[128 = 0]

[106 145 134 111 124 119 183 119 170 133 128 122 122 138 125  70 116 156
 160 126 114 127 155 101 138 138 115 130  99 137 138 166 132 114 121 152
 137 126 126 131 227 146 118 119 111 151 125 109 137 134] : U:C
[106 146 131 110 137 127 137 132 143 144 100 131 127 136 112 106 106 150
 163 124 116 144 158 116 133 139 109 131 103 135 141 140 132 173 130 147
 132 129 139 126 181 143 122 112  68 124 125 120 155 122] : U:J
[ 94 133 142  98 128 123 126 119 164 129 129 129 127 146 133  84 127 169
 177 124 112 140 139 100 133 148 108 131 102 136 130 135 135 118 137 124
 136 128 142 133 176 144 108 111  92 123 124 117 130 124] : U:C
[ 96 150 136 103 127 123 146 127 166 134 116 129 132 148 116  71  99 159
 197 125 115 148 153  93 136 141 101 129  96 137 142 160 135 127 116 142
 139 130 146 129 205 145 110 111  73 138 129 116 133 123] : U:J
[113 151 137 109 114 123 179 118 164 121 130 125 126 139 132  73 120 139
 160 123 114 137 129  95 132 141  94 119 105 142 134 157 133  94 132 133
 112 125 126 130 203 137 120 117 106 135 122 108 133 138] : U:X
[ 95 130 137 110 156 135 151 118 127 139  77  98 129 103 119 102 159 117
 144 134 133 144 158 136 139 136 159 151 112 135 112 107 136 125 130 131
 141 121 135 133 140 124 101 113   4 119 120 134 137  95] : P:S
[ 96 138 129 107 143 125 137 123 145 139 102 125 124 118 122  96 127 163
 151 130 117 137 165 108 137 134 147 141 104 133 140 137 134 145 119 133
 140 124 132 133 175 128 106 113  72 125 129 126 134 134] : P:A
[101 158 132 117 123 120 189 130 159 131 123 124 124 145 118  61  90 148
 172 127 108 139 172  99 133 137 112 132 103 135 141 193 133 126 122 152
 134 126 134 129 228 146 117 118  90 161 130 110 137 123] : U:J
[106 138 129 117 150 125 155 132 146 146  83 119 127 128 118  89 108 138
 161 132 123 135 184 129 135 130 142 141 108 126 128 137 134 138 126 165
 145 126 138 129 189 136 112 118  66 145 135 122 144 112] : P:S
[108 152 133 113 141 122 146 126 143 147 104 125 127 123 114 106 105 148
 145 133 118 141 154 126 128 130 113 136 104 137 147 139 136 131 129 137
 130 126 136 128 178 130 118 120  77 121 129 116 134 126] : U:J
[ 94 134 138  99 141 124 102 133 131 145 124 119 128 147 123  87 110 166
 174 130 126 149 140 121 128 129 120 141 117 138 115 142 133 127 128 109
 138 132 160 126 148 134 111 115  67 125 122 125 134 109] : P:F
[104 160 139 105 140 126 176 119 154 140 118 118 124 124 126  94 148 142
 149 130 121 141 130 107 136 143  94 126  92 142 132 133 135 100 140 130
 130 122 124 126 190 139 111 109  47 123 118 110 134 127] : U:X
[104 166 131 103 139 115 147 134 138 153 145 119 123 133 124  77  97 174
 135 133 124 143 138 123 113 123 105 144 113 139 127 167 131  93 138 119
 118 125 150 126 173 142 130 119 115 127 126 113 148 132] : U:X
[ 94 143 136 104 143 126 137 132 132 142  99 120 130 131 122  74 105 142
 175 119 137 150 161 122 130 133 125 144 109 131 121 149 134 123 129 133
 145 128 149 126 173 136 108 117  22 132 125 122 140 104] : P:S
[ 99 134 126 110 146 127 155 124 138 140 110 123 126 130 130  79 128 143
 159 131 125 134 162 124 135 133 148 153 109 128 113 145 132 132 120 149
 149 124 137 134 183 140 105 121  56 150 124 121 144 108] : P:A
[100 138 125 116 162 134 140 138 129 138  80 120 123 115 102  92 103 148
 150 132 116 143 196 141 127 130 163 147 102 131 129 138 137 143 133 132
 141 130 149 132 161 119 107 122  60 128 135 122 139 115] : P:S
[ 95 157 137  99 125 121 144 123 167 135 135 136 124 142 121  90 118 170
 161 121 119 138 130  98 153 144  90 118  98 139 146 145 130 111 139 122
 123 130 138 133 187 141 121 108  85 117 123 114 131 137] : U:X
[105 141 133 116 128 125 169 127 163 126 100 126 127 132 123  96 117 125
 168 125 113 132 149 104 157 140 111 128  98 134 136 138 131 121 137 150
 135 127 135 132 199 156 122 116  79 137 131 118 129 125] : U:J
